Below are the code and all the weights of a small trained network. Each question names an input and a class and asks about switching units off, where a switched-off unit gives its printed mean instead of its output.

import numpy as np


def w(rows, s, z=0):
    codes = np.array(rows[::2]) - 128.0
    scale = np.full(codes.shape[1], s)
    scale[-1] = z or s
    return codes * scale


def norm(h):
    return h / np.sqrt((h * h).mean(-1, keepdims=True) + 1e-5)


def f(y):
    return np.maximum(y, 0)


def log_softmax(a):
    a = a - a.max(-1, keepdims=True)
    return a - np.log(np.exp(a).sum(-1, keepdims=True))


def net(x, mask):
    res = np.array(x, float).reshape(1, 6) / 4 @ E
    u = 0
    for l in range(3):
        y = f(norm(res) @ A[l][:, :-1].T + A[l][:, -1])
        res = res + np.where(mask[u : u + 9], y, B[l][:, -1]) @ B[l][:, :-1]
        u += 9
    return log_softmax(norm(res)[-1] @ U[:, :-1].T + U[:, -1])


A, B = {}, {}
E = w([
[86,91,84,70,195,162,132,85],'x0',
[125,132,138,126,130,118,123,124],'x1',
[74,65,53,198,106,57,143,133],'x2',
[140,113,136,141,136,133,122,117],'x3',
[127,128,128,135,129,134,128,127],'x4',
[10,40,159,102,134,162,74,148],'x5',
],0.011)
A[0] = w([
[154,113,98,105,135,114,150,90,162],'0.n0',
[96,94,85,168,138,69,164,105,120],'0.n1',
[108,97,67,153,77,115,128,97,36],'0.n2',
[136,91,79,193,89,39,133,127,73],'0.n3',
[171,147,163,168,49,120,139,159,154],'0.n4',
[144,133,172,138,91,139,67,201,55],'0.n5',
[102,81,110,157,103,76,121,133,1],'0.n6',
[114,85,184,135,107,142,47,248,53],'0.n7',
[107,74,104,171,131,84,99,169,42],'0.n8',
],0.011,0.0071)
B[0] = w([
[157,182,112,163,138,169,138,95,200],'0.n0',
[173,90,95,69,130,29,172,65,246],'0.n1',
[161,200,160,126,137,172,190,124,178],'0.n2',
[114,111,48,130,95,195,1,158,254],'0.n3',
[92,106,192,75,120,148,106,206,249],'0.n4',
[46,193,222,138,190,192,131,66,169],'0.n5',
[158,140,251,187,73,188,248,164,170],'0.n6',
[79,251,172,147,84,125,185,14,202],'0.n7',
[184,87,162,153,82,68,158,166,191],'0.n8',
],0.008,0.007)
A[1] = w([
[157,145,160,200,204,56,97,123,2],'1.n0',
[136,172,164,103,142,201,114,56,92],'1.n1',
[115,132,222,186,86,149,151,229,137],'1.n2',
[88,108,182,67,113,159,90,128,106],'1.n3',
[165,144,121,194,53,74,34,205,90],'1.n4',
[208,205,141,96,202,151,109,160,140],'1.n5',
[121,1,140,104,112,93,155,162,96],'1.n6',
[154,141,154,81,190,154,98,192,90],'1.n7',
[150,168,198,172,173,109,167,90,128],'1.n8',
],0.0099,0.0089)
B[1] = w([
[45,204,253,146,152,117,145,128,128],'1.n0',
[92,201,148,104,150,135,105,208,231],'1.n1',
[116,87,150,206,53,3,149,86,246],'1.n2',
[175,158,63,195,114,149,72,210,205],'1.n3',
[152,196,181,94,185,206,6,174,224],'1.n4',
[71,100,110,176,122,94,200,93,254],'1.n5',
[41,244,165,95,157,196,193,98,189],'1.n6',
[142,13,109,168,66,71,120,64,176],'1.n7',
[100,111,156,130,200,133,145,140,197],'1.n8',
],0.0082,0.0073)
A[2] = w([
[155,105,47,12,180,147,117,55,81],'2.n0',
[28,136,140,137,178,141,192,134,134],'2.n1',
[68,71,216,41,147,178,150,64,76],'2.n2',
[93,91,143,64,161,233,1,248,4],'2.n3',
[110,79,242,197,77,83,129,136,194],'2.n4',
[69,88,54,107,218,156,246,95,99],'2.n5',
[66,75,188,91,54,145,114,123,148],'2.n6',
[154,116,124,178,79,27,199,91,121],'2.n7',
[149,91,6,105,176,142,123,3,58],'2.n8',
],0.0087,0.0048)
B[2] = w([
[207,21,95,234,48,51,162,66,182],'2.n0',
[174,148,156,82,162,115,84,159,228],'2.n1',
[83,166,115,112,189,205,135,174,177],'2.n2',
[232,55,36,205,55,114,44,135,211],'2.n3',
[114,91,8,93,164,124,193,76,255],'2.n4',
[14,231,205,64,185,214,64,218,233],'2.n5',
[205,123,141,54,191,135,206,114,193],'2.n6',
[170,1,91,123,73,112,142,80,213],'2.n7',
[167,107,185,156,64,69,197,90,193],'2.n8',
],0.0085,0.0092)
U = w([
[152,49,70,177,46,52,248,52,2],'0',
[30,212,195,73,218,213,154,167,186],'1',
[196,112,27,169,89,187,10,226,70],'2',
],0.015,0.00069)

Each question gives the input, the list of numbers given to net, and the class t.
The units are the neurons (one row each of A and B). Each row of codes is followed by its name. A weight is (code - 128) times the scale printed after its matrix; where a second scale follows, it is the last column's (A, B and U).
mask holds one flag per neuron, layer by layer. A switched-off neuron (its flag False) gives its mean, the last column of its row in B, instead of its output. The means were averaged over made-up inputs and are rounded, as every weight is.
A unit's drop is (log p(t) with every unit on - log p(t) with that unit switched off) / (log p(t) with every unit on - log p(t) with every unit switched off).
The circuit of an input: a set's keep is (log p(t) with only the set's units on - log p(t) with every unit switched off) / (log p(t) with every unit on - log p(t) with every unit switched off). Starting from the 12 units with the biggest drops (on a tie, the unit counted first), units are removed one at a time, each time the one whose removal leaves the highest keep (on an exact tie, the one counted first), for as long as the keep stays at least 0.8.
units of the circuit, in order: the units of the circuit, biggest drop first
k most important neurons: the k neurons with the biggest drops, biggest first
top k neurons in layer l: the k neurons of layer l with the biggest drops, biggest first
drop of u: that unit's drop, to one decimal
input [-7,-2,-1,-2,-5,6], class 1: units of the circuit, in order -> 0.n5
input [6,1,0,-2,-7,-1], class 1: 2 most important neurons -> 2.n5; 0.n3
input [2,2,-1,2,-2,1], class 2: 2 most important neurons -> 0.n1; 1.n2
input [-2,8,8,1,2,-2], class 2: 2 most important neurons -> 0.n3; 1.n4
input [0,6,-7,-2,8,-6], class 0: 3 most important neurons -> 0.n1; 1.n7; 1.n5
input [-6,5,0,3,8,7], class 1: 2 most important neurons -> 0.n7; 0.n5
input [1,-4,8,2,0,5], class 1: top 2 neurons in layer 0 -> 0.n1; 0.n3
input [-3,1,0,2,-8,1], class 1: top 2 neurons in layer 0 -> 0.n7; 0.n5
input [-7,-7,-1,6,-4,2], class 1: top 2 neurons in layer 0 -> 0.n5; 0.n7
input [-5,3,2,5,-5,-2], class 2: 2 most important neurons -> 1.n4; 0.n3
input [-4,-8,0,-7,-3,3], class 1: 2 most important neurons -> 0.n7; 0.n5
input [0,-4,-6,-8,-3,-8], class 0: top 3 neurons in layer 0 -> 0.n7; 0.n4; 0.n1
input [4,4,-1,-8,-3,-7], class 1: 2 most important neurons -> 0.n1; 2.n5
input [-8,1,4,3,-2,-4], class 2: units of the circuit, in order -> 1.n4
input [0,8,-4,-3,-3,-2], class 0: drop of 0.n1 -> 0.3
input [2,7,3,0,-8,5], class 1: drop of 1.n6 -> 0.1
input [3,-7,8,0,-3,6], class 1: drop of 1.n6 -> 0.5
input [-5,-3,4,-7,-7,-4], class 2: drop of 2.n0 -> 0.0
